Here is a tiny trained network, its code and every weight. The questions are about switching its units off for an input and a target symbol, where a switched-off unit gives its printed mean instead of its output.

import numpy as np


def w(rows, s, z=0):
    codes = np.array(rows[::2]) - 128.0
    scale = np.full(codes.shape[1], s)
    scale[-1] = z or s
    return codes * scale


def norm(h):
    return h / np.sqrt((h * h).mean(-1, keepdims=True) + 1e-5)


def f(y):
    return y / 2 * (1 + np.tanh(0.7978845608 * (y + 0.044715 * y**3)))


def softmax(a):
    e = np.exp(a - a.max(-1, keepdims=True))
    return e / e.sum(-1, keepdims=True)


def log_softmax(a):
    a = a - a.max(-1, keepdims=True)
    return a - np.log(np.exp(a).sum(-1, keepdims=True))


def net(x, mask):
    ids = ['ΔΞαβεθλμτφω'.index(c) for c in x.split()]
    T = len(ids)
    res = E[ids] + P[:T]
    u = 0
    for l in range(2):
        r = norm(res)
        for j in range(2):
            rows = slice(3 * j, 3 * j + 3)
            q, k, v = (r @ M[l][rows].T for M in (Q, K, V))
            z = softmax(np.where(np.tri(T) > 0, q @ k.T / 3**0.5, -1e9)) @ v
            o = O[l][rows]
            res = res + np.where(mask[u + j], z, o[:, -1]) @ o[:, :-1]
        u += 2
        y = f(norm(res) @ A[l][:, :-1].T + A[l][:, -1])
        res = res + np.where(mask[u : u + 4], y, B[l][:, -1]) @ B[l][:, :-1]
        u += 4
    return log_softmax(norm(res)[-1] @ U[:, :-1].T + U[:, -1])


Q, K, V, O, A, B = {}, {}, {}, {}, {}, {}
E = w([
[111,186,118,151,119,41,125,20,147],'Δ',
[33,185,219,94,110,65,124,180,129],'Ξ',
[133,233,82,81,148,213,233,150,9],'α',
[64,53,79,98,50,119,221,114,203],'β',
[84,55,168,63,138,166,72,171,111],'ε',
[142,130,94,224,194,134,66,198,158],'θ',
[112,160,114,59,33,102,55,130,159],'λ',
[40,70,167,85,229,97,144,64,88],'μ',
[128,81,84,82,139,170,66,4,116],'τ',
[48,162,217,155,107,215,77,31,123],'φ',
[159,95,112,93,113,27,96,111,73],'ω',
],0.0024)
P = w([
[235,95,200,134,154,101,155,147,252],'0',
[121,107,137,129,130,92,116,112,127],'1',
[88,128,108,126,137,114,100,121,123],'2',
[65,144,78,114,133,142,92,129,108],'3',
[31,154,77,102,127,136,87,118,94],'4',
[24,158,54,96,122,140,95,130,70],'5',
],0.0017)
Q[0] = w([
[255,152,166,141,155,162,189,170,125],'L0H1',
[191,159,184,70,120,176,207,108,102],'L0H1',
[166,145,129,153,149,160,154,174,76],'L0H1',
[185,138,96,176,161,141,139,173,138],'L0H2',
[68,68,143,133,124,141,95,139,180],'L0H2',
[67,108,116,141,114,50,27,98,189],'L0H2',
],0.0066)
K[0] = w([
[105,60,184,124,111,3,61,66,214],'L0H1',
[183,90,174,159,152,73,52,140,191],'L0H1',
[130,117,191,97,110,102,118,59,179],'L0H1',
[81,84,169,78,106,70,133,52,148],'L0H2',
[128,198,65,136,134,105,109,115,36],'L0H2',
[42,155,32,135,116,213,167,164,22],'L0H2',
],0.0051)
V[0] = w([
[160,134,103,37,91,157,253,121,123],'L0H1',
[176,198,181,71,164,144,122,71,102],'L0H1',
[65,42,110,121,103,75,26,75,99],'L0H1',
[189,101,65,107,96,194,91,70,154],'L0H2',
[58,87,204,37,91,51,164,6,97],'L0H2',
[155,56,91,148,233,112,208,109,124],'L0H2',
],0.0022)
O[0] = w([
[47,149,48,14,173,57,65,103,185,5],'L0H1',
[73,176,159,108,205,201,81,74,176,63],'L0H1',
[219,6,215,196,47,80,136,56,119,220],'L0H1',
[190,137,35,112,122,214,67,57,136,109],'L0H2',
[21,53,184,72,112,77,49,4,166,88],'L0H2',
[90,82,56,155,238,121,176,114,36,146],'L0H2',
],0.0019,0.0013)
A[0] = w([
[153,92,164,183,143,141,126,103,150,81],'L0N1',
[22,159,175,38,7,149,165,57,3,10],'L0N2',
[128,129,128,129,128,128,129,130,128,128],'L0N3',
[128,128,128,128,128,128,128,128,128,128],'L0N4',
],0.0019,0.0013)
B[0] = w([
[83,161,103,102,130,143,118,110,125,125],'L0N1',
[157,88,189,250,121,118,22,175,169,251],'L0N2',
[127,127,128,126,128,126,129,126,129,128],'L0N3',
[128,128,128,128,128,128,128,128,128,128],'L0N4',
],0.0017,0.00027)
Q[1] = w([
[223,222,249,85,99,127,165,102,113],'L1H1',
[116,148,111,187,118,143,102,238,125],'L1H1',
[186,64,131,112,58,124,232,133,189],'L1H1',
[203,3,156,230,63,46,133,115,113],'L1H2',
[134,24,187,126,53,115,121,107,104],'L1H2',
[170,144,94,237,213,151,58,227,107],'L1H2',
],0.0068)
K[1] = w([
[120,116,215,119,125,124,82,117,245],'L1H1',
[122,184,114,126,70,162,168,207,109],'L1H1',
[130,89,40,116,139,45,104,175,214],'L1H1',
[46,157,53,140,80,130,111,123,1],'L1H2',
[50,108,93,143,108,133,43,133,83],'L1H2',
[162,156,144,118,101,175,208,155,77],'L1H2',
],0.0073)
V[1] = w([
[216,109,68,104,98,190,143,61,109],'L1H1',
[82,89,63,172,190,89,24,96,132],'L1H1',
[132,177,119,97,117,120,56,144,241],'L1H1',
[122,165,141,183,186,204,117,109,31],'L1H2',
[80,25,165,111,118,253,167,171,168],'L1H2',
[200,76,153,51,161,103,55,207,44],'L1H2',
],0.0034)
O[1] = w([
[173,60,59,118,101,159,89,50,143,78],'L1H1',
[228,158,85,153,240,169,180,174,78,235],'L1H1',
[110,194,85,124,131,187,57,197,127,2],'L1H1',
[120,143,154,125,222,143,57,101,200,42],'L1H2',
[46,16,142,139,126,254,158,169,131,147],'L1H2',
[166,75,135,2,147,100,40,211,67,155],'L1H2',
],0.0035,0.00095)
A[1] = w([
[157,217,109,178,117,70,186,58,157,4],'L1N1',
[192,179,117,168,143,183,211,205,73,138],'L1N2',
[172,167,94,103,1,160,93,171,159,8],'L1N3',
[57,107,144,36,103,107,103,56,170,68],'L1N4',
],0.0044,0.0027)
B[1] = w([
[37,18,145,68,119,125,31,127,166,172],'L1N1',
[178,72,142,170,163,76,39,167,251,253],'L1N2',
[37,90,69,255,191,108,56,121,37,109],'L1N3',
[229,139,160,218,182,145,96,193,128,146],'L1N4',
],0.005,0.0018)
U = w([
[51,107,137,69,95,63,57,43,192,93],'Δ',
[82,215,229,139,66,66,173,219,121,47],'Ξ',
[92,252,67,42,184,181,141,151,153,248],'α',
[105,77,68,165,39,132,247,114,165,196],'β',
[109,33,160,35,113,204,96,205,85,42],'ε',
[210,109,143,186,182,115,82,198,207,252],'θ',
[94,149,60,222,83,109,54,145,24,9],'λ',
[86,91,156,144,254,91,220,100,69,53],'μ',
[224,127,69,105,141,214,119,8,108,174],'τ',
[110,189,218,200,109,250,127,51,161,83],'φ',
[236,165,111,43,76,34,138,127,71,141],'ω',
],0.0058,0.0018)

Each question gives the input, a string of symbols that net reads in full, and the target symbol t.
The units are the heads (3 rows each of Q, K, V and O) and the neurons (one row each of A and B). Each row of codes is followed by its name. A weight is (code - 128) times the scale printed after its matrix; where a second scale follows, it is the last column's (O, A, B and U).
mask holds one flag per unit, layer by layer, with each layer's heads first. A switched-off unit (its flag False) gives its mean, the last column of its rows in O or B, instead of its output. The means were averaged over made-up inputs and are rounded, as every weight is.
A unit's drop is (log p(t) with every unit on - log p(t) with that unit switched off) / (log p(t) with every unit on - log p(t) with every unit switched off).
The circuit of an input: a set's keep is (log p(t) with only the set's units on - log p(t) with every unit switched off) / (log p(t) with every unit on - log p(t) with every unit switched off). Starting from all 12 units, units are removed one at a time, each time the one whose removal leaves the highest keep (on an exact tie, the one counted first), for as long as the keep stays at least 0.8.
circuit, biggest first: the units of the circuit, biggest drop first
most important unit: the unit with the biggest drop
top k neurons: the k neurons with the biggest drops, biggest first
top k neurons in layer l: the k neurons of layer l with the biggest drops, biggest first
heads that matter: for each layer, one digit per head in row order, 1 if its drop is at least 0.15 and else 0, layers parted by /
input θ θ ε θ, target ε: heads that matter	11 / 11
input β Δ λ Δ β, target Δ: circuit, biggest first	L1H2; L1N1
input θ φ τ θ, target φ: top neuron	L1N2
input θ Ξ μ Δ ε θ, target Ξ: heads that matter	11 / 10
input β ε ε β, target ε: heads that matter	00 / 01
input θ β θ μ θ, target μ: circuit, biggest first	L0H2; L0H1; L1H1; L1N2
input λ μ α, target λ: circuit, biggest first	L1N3; L1H1; L0H2
input θ μ ε θ, target μ: top 3 neurons in layer 1	L1N2; L1N1; L1N4
input λ β α λ, target λ: heads that matter	00 / 01
input α λ θ Δ θ, target α: heads that matter	10 / 00
input β Δ θ θ ε θ, target ε: heads that matter	11 / 01
input θ Ξ θ λ α Ξ, target θ: circuit, biggest first	L1N4; L0H1; L1H1
input θ Δ β ε λ, target λ: heads that matter	00 / 00
input ω Δ α θ, target ω: heads that matter	10 / 11
input ε θ α, target ε: circuit, biggest first	L1H2
input τ β θ θ φ α, target τ: circuit, biggest first	L0H2; L1H1
input θ λ Δ θ α Δ, target θ: circuit, biggest first	L1N4; L0H1; L1H1
input θ μ α θ ε ε, target θ: circuit, biggest first	L1N4; L1H1
input θ ω μ θ ω θ, target ω: heads that matter	11 / 01
input μ β τ φ λ α, target μ: heads that matter	01 / 10
input β λ θ θ α, target β: heads that matter	00 / 11
input λ θ θ λ α, target λ: circuit, biggest first	L1H1; L1N3; L0H2
input θ ε α, target θ: heads that matter	00 / 00
input β θ β, target θ: circuit, biggest first	L0H1; L1N2; L1H1
input λ θ ε α φ, target λ: most important unit	L0H1
input Δ μ θ λ θ, target λ: heads that matter	11 / 10
input θ β ω λ θ, target β: heads that matter	11 / 11
input μ μ θ Ξ θ, target Ξ: heads that matter	01 / 10
input θ λ λ ε α, target θ: circuit, biggest first	L1N2
